Below is a small trained network, with its code and all its weights. Each question gives an input and a target symbol and asks what happens when units are switched off, that is, made to give their printed mean instead of their output.

import numpy as np


def w(rows, s, z=0):
    codes = np.array(rows[::2]) - 128.0
    scale = np.full(codes.shape[1], s)
    scale[-1] = z or s
    return codes * scale


def norm(h):
    return h / np.sqrt((h * h).mean(-1, keepdims=True) + 1e-5)


def f(y):
    return np.maximum(y, 0)


def softmax(a):
    e = np.exp(a - a.max(-1, keepdims=True))
    return e / e.sum(-1, keepdims=True)


def log_softmax(a):
    a = a - a.max(-1, keepdims=True)
    return a - np.log(np.exp(a).sum(-1, keepdims=True))


def net(x, mask):
    ids = ['αβγδζηξπστψω'.index(c) for c in x.split()]
    T = len(ids)
    res = E[ids] + P[:T]
    r = norm(res)
    for j in range(3):
        rows = slice(2 * j, 2 * j + 2)
        q, k, v = (r @ M[0][rows].T for M in (Q, K, V))
        z = softmax(np.where(np.tri(T) > 0, q @ k.T / 2**0.5, -1e9)) @ v
        o = O[0][rows]
        res = res + np.where(mask[j], z, o[:, -1]) @ o[:, :-1]
    y = f(norm(res) @ A[0][:, :-1].T + A[0][:, -1])
    res = res + np.where(mask[3:19], y, B[0][:, -1]) @ B[0][:, :-1]
    return log_softmax(norm(res)[-1] @ U[:, :-1].T + U[:, -1])


Q, K, V, O, A, B = {}, {}, {}, {}, {}, {}
E = w([
[147,78,95,50,234,2],'α',
[174,35,64,115,131,140],'β',
[214,201,104,88,151,106],'γ',
[193,67,84,49,160,110],'δ',
[200,155,157,138,88,140],'ζ',
[130,120,172,146,220,41],'η',
[109,88,147,76,61,113],'ξ',
[148,109,120,141,139,124],'π',
[36,45,178,233,93,45],'σ',
[225,206,185,44,118,41],'τ',
[174,109,143,9,61,93],'ψ',
[175,220,207,141,146,64],'ω',
],0.0088)
P = w([
[36,136,74,164,115,139],'0',
[153,117,118,140,99,85],'1',
[155,123,68,164,101,34],'2',
[176,128,48,163,108,31],'3',
[252,120,109,84,209,153],'4',
[231,177,144,83,196,118],'5',
[248,123,166,63,172,85],'6',
[245,115,130,60,160,92],'7',
[254,147,150,98,158,97],'8',
],0.009)
Q[0] = w([
[218,124,82,109,118,2],'h1',
[176,100,137,129,69,61],'h1',
[178,151,108,196,133,135],'h2',
[162,130,58,116,74,16],'h2',
[48,135,181,110,176,219],'h3',
[125,172,137,109,96,54],'h3',
],0.0084)
K[0] = w([
[21,191,74,86,83,254],'h1',
[133,224,70,94,140,130],'h1',
[51,150,186,97,134,151],'h2',
[63,169,124,117,161,236],'h2',
[195,46,159,164,143,60],'h3',
[116,111,66,148,166,135],'h3',
],0.0075)
V[0] = w([
[149,227,95,107,218,76],'h1',
[150,66,34,176,198,195],'h1',
[205,140,67,120,56,219],'h2',
[185,92,103,144,208,82],'h2',
[97,4,51,23,161,57],'h3',
[153,109,60,210,190,161],'h3',
],0.012)
O[0] = w([
[116,73,29,175,217,140,174],'h1',
[145,75,162,196,92,163,133],'h1',
[105,186,171,248,216,150,117],'h2',
[245,165,74,127,128,118,179],'h2',
[94,210,56,166,96,204,255],'h3',
[154,85,158,209,73,140,129],'h3',
],0.014,0.008)
A[0] = w([
[41,109,73,172,138,131,90],'n1',
[180,122,108,160,62,234,251],'n2',
[176,186,130,69,60,85,130],'n3',
[136,106,154,94,108,80,121],'n4',
[141,106,214,136,156,131,143],'n5',
[107,126,112,47,180,96,81],'n6',
[98,194,122,47,42,102,98],'n7',
[107,98,130,90,79,130,117],'n8',
[195,95,198,181,110,218,184],'n9',
[129,124,19,113,97,176,202],'n10',
[180,134,138,130,139,158,128],'n11',
[156,101,215,94,175,110,96],'n12',
[82,106,249,103,130,92,21],'n13',
[125,103,105,35,208,134,135],'n14',
[168,123,60,117,102,90,213],'n15',
[162,138,115,135,99,80,117],'n16',
],0.013,0.0031)
B[0] = w([
[143,48,84,65,201,149,153],'n1',
[174,130,135,97,118,23,248],'n2',
[138,33,171,102,165,210,190],'n3',
[171,155,198,161,191,159,148],'n4',
[190,204,68,103,167,126,153],'n5',
[77,176,139,186,55,63,175],'n6',
[79,67,136,111,178,197,186],'n7',
[117,111,188,197,144,165,141],'n8',
[87,147,112,98,154,20,209],'n9',
[156,188,174,111,163,140,242],'n10',
[117,146,142,108,147,93,167],'n11',
[189,197,132,121,165,93,155],'n12',
[238,224,124,70,147,254,156],'n13',
[118,153,170,69,99,60,189],'n14',
[199,122,161,101,139,162,211],'n15',
[157,84,96,113,121,155,155],'n16',
],0.0087,0.012)
U = w([
[222,113,47,95,42,181,16],'α',
[173,226,112,228,68,162,128],'β',
[158,85,119,218,206,146,242],'γ',
[202,193,39,178,73,220,50],'δ',
[178,194,254,196,216,125,6],'ζ',
[213,56,138,94,66,182,74],'η',
[104,220,125,124,117,196,163],'ξ',
[157,148,159,196,47,100,251],'π',
[140,103,172,116,88,198,245],'σ',
[124,122,112,71,142,51,61],'τ',
[81,217,62,122,148,92,129],'ψ',
[146,81,164,122,80,42,149],'ω',
],0.0079,0.0028)

Each question gives the input, a string of symbols that net reads in full, and the target symbol t.
The units are the heads (2 rows each of Q, K, V and O) and the neurons (one row each of A and B). Each row of codes is followed by its name. A weight is (code - 128) times the scale printed after its matrix; where a second scale follows, it is the last column's (O, A, B and U).
mask holds one flag per unit, heads first, then neurons. A switched-off unit (its flag False) gives its mean, the last column of its rows in O or B, instead of its output. The means were averaged over made-up inputs and are rounded, as every weight is.
A unit's drop is (log p(t) with every unit on - log p(t) with that unit switched off) / (log p(t) with every unit on - log p(t) with every unit switched off).
The circuit of an input: a set's keep is (log p(t) with only the set's units on - log p(t) with every unit switched off) / (log p(t) with every unit on - log p(t) with every unit switched off). Starting from the 12 units with the biggest drops (on a tie, the unit counted first), units are removed one at a time, each time the one whose removal leaves the highest keep (on an exact tie, the one counted first), for as long as the keep stays at least 0.8.
circuit, biggest first: the units of the circuit, biggest drop first
most important unit: the unit with the biggest drop
top k neurons: the k neurons with the biggest drops, biggest first
heads that matter: for each layer, one digit per head in row order, 1 if its drop is at least 0.15 and else 0, layers parted by /
drop when u is switched off: that unit's drop, to one decimal
input γ ψ ξ γ α γ ω γ η, target γ: most important unit -> h1
input ξ ψ β α τ σ γ ω α, target σ: top 2 neurons -> [n3 n7]
input π γ ψ ω, target π: circuit, biggest first -> [h1 h3]
input ξ α τ ξ, target σ: circuit, biggest first -> [h1 n7 n3]
input ζ τ τ, target ζ: heads that matter -> 011
input σ σ τ, target σ: heads that matter -> 000
input δ η η ξ, target δ: heads that matter -> 001
input ζ σ δ τ δ π τ τ, target ζ: heads that matter -> 010
input ζ σ π γ τ δ, target ζ: circuit, biggest first -> [h2 h3]
input β σ π, target π: heads that matter -> 100
input π γ π, target ω: heads that matter -> 000
input β η ψ, target π: heads that matter -> 100
input ζ ψ ξ τ ψ ω α, target ζ: heads that matter -> 010
input α γ γ, target α: heads that matter -> 010
input ζ ξ α ω ζ ξ ξ β, target ζ: circuit, biggest first -> [h2]
input τ ζ ζ ζ ξ τ η δ, target ψ: heads that matter -> 100
input ζ η π, target ζ: circuit, biggest first -> [h3 h2 n13]
input α α β π ψ, target δ: heads that matter -> 001
input ζ γ ω, target ζ: heads that matter -> 011
input γ τ γ π ξ β δ ψ ψ, target γ: circuit, biggest first -> [h1]
input τ ζ γ ψ, target ψ: heads that matter -> 100
input β γ ζ ζ, target π: heads that matter -> 100
input γ ω α, target γ: drop when h1 is switched off -> 0.2
input γ ω τ π, target γ: drop when h3 is switched off -> 0.1
input ω τ ω γ, target τ: drop when h1 is switched off -> 0.7
input σ σ τ π, target η: drop when n3 is switched off -> 0.0
input ζ π η ψ, target ζ: circuit, biggest first -> [h2]
input δ ξ δ, target β: circuit, biggest first -> [h3 h1]
